A =
[[140 144 101 139 112 112]
 [114 115 125 120 132 129]
 [138 116 133 131 128 109]
 [127 127 106 155 136 126]
 [134 142 131 128 124 137]
 [130 122 118 139 125 148]
 [132 112 130 120 109 118]]
A[0][0] -> 140
A[:, 4] -> [112, 132, 128, 136, 124, 125, 109]
A[0] -> [140, 144, 101, 139, 112, 112]
A[5][2] -> 118
A[5][4] -> 125
A[0][-3] -> 139
A[6][5] -> 118
A[1][-1] -> 129
A[-4][4] -> 136
A[-2] -> [130, 122, 118, 139, 125, 148]
A[:, -4] -> [101, 125, 133, 106, 131, 118, 130]
A[:, -3] -> [139, 120, 131, 155, 128, 139, 120]
A[4][-1] -> 137
A[4][2] -> 131
A[-2][-3] -> 139

M = 140  120  143  103  102  104  121  103  102  139
M[-10] = 140
M[8] = 102
M[-3] = 103

x =
[[132 118 134 134 118 128 137 122 127 125 131 142]
 [143 133 137 127 135 127 123 136  99 113 109 133]
 [138 127 126 122 139 151 133 120 129 138 126 134]
 [139 120 129 117 123 114 128 106 144 119 153 133]
 [141 131 133 112 118 113 136 132 117 120 121 129]
 [131 130 112 143 126 106 117 118 119 140 128 122]
 [123 129 128 145 125 129 123 133 126 149 137 127]
 [127 140 126 141 123 121 116 126 115 129 127 123]
 [134 128 129 120 115 125 137 139 126 135 141 134]]
x[0][0] => 132
x[7][4] => 123
x[5][1] => 130
x[8][2] => 129
x[2][1] => 127
x[8][8] => 126
x[4][0] => 141
x[:, 5] => [128, 127, 151, 114, 113, 106, 129, 121, 125]
x[2] => [138, 127, 126, 122, 139, 151, 133, 120, 129, 138, 126, 134]
x[0][6] => 137
x[6] => [123, 129, 128, 145, 125, 129, 123, 133, 126, 149, 137, 127]
x[3][6] => 128
x[:, 2] => [134, 137, 126, 129, 133, 112, 128, 126, 129]
x[5][11] => 122
x[6][5] => 129
x[1][6] => 123
x[3][4] => 123
x[8][7] => 139
x[3][7] => 106
x[:, 1] => [118, 133, 127, 120, 131, 130, 129, 140, 128]
x[4][10] => 121
x[8][9] => 135
x[4][11] => 129
x[8][3] => 120
x[2][4] => 139
x[1][7] => 136
x[:, 10] => [131, 109, 126, 153, 121, 128, 137, 127, 141]
x[7][3] => 141
x[7][11] => 123
x[:, 0] => [132, 143, 138, 139, 141, 131, 123, 127, 134]
x[3][0] => 139
x[0][2] => 134
x[:, 7] => [122, 136, 120, 106, 132, 118, 133, 126, 139]
x[7][5] => 121
x[2][10] => 126
x[8][0] => 134

a = [133 115 154 121 141 127 125]
a[-7]	133
a[1]	115
a[-2]	127

data =
[[133 134 126 117 132 133 113]
 [129 130 133 131 131 134 115]
 [123 119 137 151 135 120 136]
 [129 118 146 131 135 128 126]
 [131 123 114 123 132 123 131]]
data[-5,0] = 133
data[3,-4] = 131
data[2] = [123, 119, 137, 151, 135, 120, 136]
data[4,4] = 132
data[3,-2] = 128
data[-4,5] = 134
data[1,2] = 133
data[-4] = [129, 130, 133, 131, 131, 134, 115]
data[-1,-5] = 114
data[2,-3] = 135
data[3] = [129, 118, 146, 131, 135, 128, 126]
data[1,0] = 129
data[3,6] = 126

W = 132,115,102,120,125,120,122,126,119,119,141,124,117
W[0] => 132
W[9] => 119

arr =
[[132 145 117 140 133 128 135 127 117 117 126 141]
 [127 146 103 146 141 146 144 145 115 124 135 143]
 [131 142 127 135 134 125 130 125 119 117 124 139]
 [129 148 104 145 136 140 144 138 115 121 134 142]
 [127 147 103 146 140 145 144 143 115 122 135 143]
 [132 121 158 114 129 114 115 110 127 113 118 135]
 [128 147 104 145 139 143 144 141 115 122 135 142]
 [132 146 114 141 133 130 137 128 117 118 127 141]]
Rows and columns are counted from 0.
(0, 0): 132
(7, 8): 117
(1, 3): 146
(3, 1): 148
(3, 8): 115
(6, 10): 135
(0, 11): 141
(2, 9): 117
(7, 10): 127
(5, 2): 158
(5, 10): 118
(4, 6): 144
(2, 8): 119
(7, 4): 133
(2, 6): 130
(4, 5): 145
(0, 6): 135
(5, 1): 121
(1, 2): 103
(5, 3): 114
(3, 0): 129
(1, 10): 135
(2, 2): 127
(0, 1): 145
(3, 3): 145
(4, 7): 143
(3, 7): 138
(2, 5): 125
(4, 8): 115
(5, 0): 132
(4, 4): 140
(6, 6): 144
